Here is a tiny trained network, its code and every weight. The questions are about switching its units off for an input and a class, where a switched-off unit gives its printed mean instead of its output.

import numpy as np


def w(rows, s, z=0):
    codes = np.array(rows[::2]) - 128.0
    scale = np.full(codes.shape[1], s)
    scale[-1] = z or s
    return codes * scale


def f(y):
    return np.maximum(y, 0)


def log_softmax(a):
    a = a - a.max(-1, keepdims=True)
    return a - np.log(np.exp(a).sum(-1, keepdims=True))


def net(x, mask):
    res = np.array(x, float).reshape(1, 3) / 4 @ E
    y = f(res @ A[0][:, :-1].T + A[0][:, -1])
    res = res + np.where(mask, y, B[0][:, -1]) @ B[0][:, :-1]
    return log_softmax(res[-1] @ U[:, :-1].T + U[:, -1])


A, B = {}, {}
E = w([
[116,70,111,85,146,167,41,131,161,133,85],'x0',
[82,247,198,95,59,144,112,111,192,133,100],'x1',
[187,161,113,181,191,56,157,132,193,156,65],'x2',
],0.014)
A[0] = w([
[109,113,104,92,108,141,98,122,59,76,164,235],'n0',
[111,208,148,101,118,133,127,108,157,92,148,254],'n1',
[199,141,83,141,169,87,120,143,151,119,83,151],'n2',
[166,24,86,134,178,104,163,122,64,108,152,92],'n3',
[162,47,76,128,127,160,20,150,139,125,84,144],'n4',
[130,133,112,98,55,155,129,130,120,138,143,71],'n5',
[192,140,103,136,140,110,140,107,218,130,80,71],'n6',
[81,113,151,107,128,147,52,126,187,149,72,115],'n7',
[91,118,135,113,108,193,83,116,84,122,224,65],'n8',
[140,187,132,163,97,107,250,143,54,131,199,96],'n9',
],0.011,0.0081)
B[0] = w([
[59,100,142,177,163,166,140,96,202,194,120,227],'n0',
[171,137,14,225,94,201,123,161,78,139,134,221],'n1',
[37,76,153,162,141,179,119,123,191,123,110,205],'n2',
[161,246,83,187,45,172,108,167,86,121,94,250],'n3',
[148,119,75,105,163,126,170,71,119,59,168,219],'n4',
[166,144,186,149,159,90,143,145,88,137,43,160],'n5',
[3,116,174,148,147,124,114,130,49,109,85,186],'n6',
[186,144,69,109,146,103,161,98,128,79,186,181],'n7',
[59,107,166,158,161,69,114,176,116,73,46,207],'n8',
[137,75,67,53,199,126,118,56,157,31,143,227],'n9',
],0.011,0.019)
U = w([
[163,103,64,84,204,107,162,23,105,27,216,117],'0',
[2,85,207,188,166,115,99,145,111,144,38,135],'1',
[174,197,71,193,40,166,103,150,70,128,140,134],'2',
[135,40,78,206,144,180,164,103,179,213,241,248],'3',
[178,103,184,67,82,105,131,139,106,165,86,93],'4',
[143,136,202,78,38,36,23,204,98,114,132,89],'5',
[168,71,243,114,66,63,39,148,156,195,210,93],'6',
[116,119,190,121,143,95,121,118,125,210,234,94],'7',
],0.0071,0.011)

Each question gives the input, the list of numbers given to net, and the class t.
The units are the neurons (one row each of A and B). Each row of codes is followed by its name. A weight is (code - 128) times the scale printed after its matrix; where a second scale follows, it is the last column's (A, B and U).
mask holds one flag per neuron, in row order. A switched-off neuron (its flag False) gives its mean, the last column of its row in B, instead of its output. The means were averaged over made-up inputs and are rounded, as every weight is.
A unit's drop is (log p(t) with every unit on - log p(t) with that unit switched off) / (log p(t) with every unit on - log p(t) with every unit switched off).
The circuit of an input: a set's keep is (log p(t) with only the set's units on - log p(t) with every unit switched off) / (log p(t) with every unit on - log p(t) with every unit switched off). Starting from all 10 units, units are removed one at a time, each time the one whose removal leaves the highest keep (on an exact tie, the one counted first), for as long as the keep stays at least 0.8.
units of the circuit, in order: the units of the circuit, biggest drop first
top k neurons: the k neurons with the biggest drops, biggest first
drop when u is switched off: that unit's drop, to one decimal
input [4,-4,-6], class 1: units of the circuit, in order : [n8]
input [7,8,1], class 2: top 2 neurons : [n9 n1]
input [-5,-2,7], class 1: top 3 neurons : [n2 n6 n4]
input [5,7,5], class 2: top 3 neurons : [n9 n7 n1]
input [-2,0,-2], class 3: units of the circuit, in order : [n3 n4 n6]
input [3,6,2], class 2: top 4 neurons : [n9 n0 n1 n4]
input [2,-4,1], class 2: top 2 neurons : [n9 n3]
input [-8,2,7], class 0: top 3 neurons : [n9 n8 n0]
input [-3,-6,-6], class 1: top 3 neurons : [n8 n0 n1]
input [7,-5,8], class 1: top 2 neurons : [n2 n6]
input [-5,3,-2], class 0: top 2 neurons : [n9 n3]
input [8,2,6], class 0: top 2 neurons : [n7 n4]
input [-6,5,-8], class 1: top 2 neurons : [n8 n4]
input [6,-7,2], class 2: top neuron : [n3]
input [7,-3,6], class 0: top 3 neurons : [n4 n7 n8]
input [-4,2,6], class 1: top 2 neurons : [n6 n4]
input [1,-7,6], class 2: top 2 neurons : [n3 n8]
input [-1,1,0], class 3: drop when n9 is switched off : 0.2
input [2,-7,8], class 1: drop when n2 is switched off : 2.3
input [7,-2,4], class 0: drop when n1 is switched off : 0.0
input [6,-8,2], class 2: drop when n9 is switched off : 0.5
input [-1,-4,4], class 1: units of the circuit, in order : [n2]
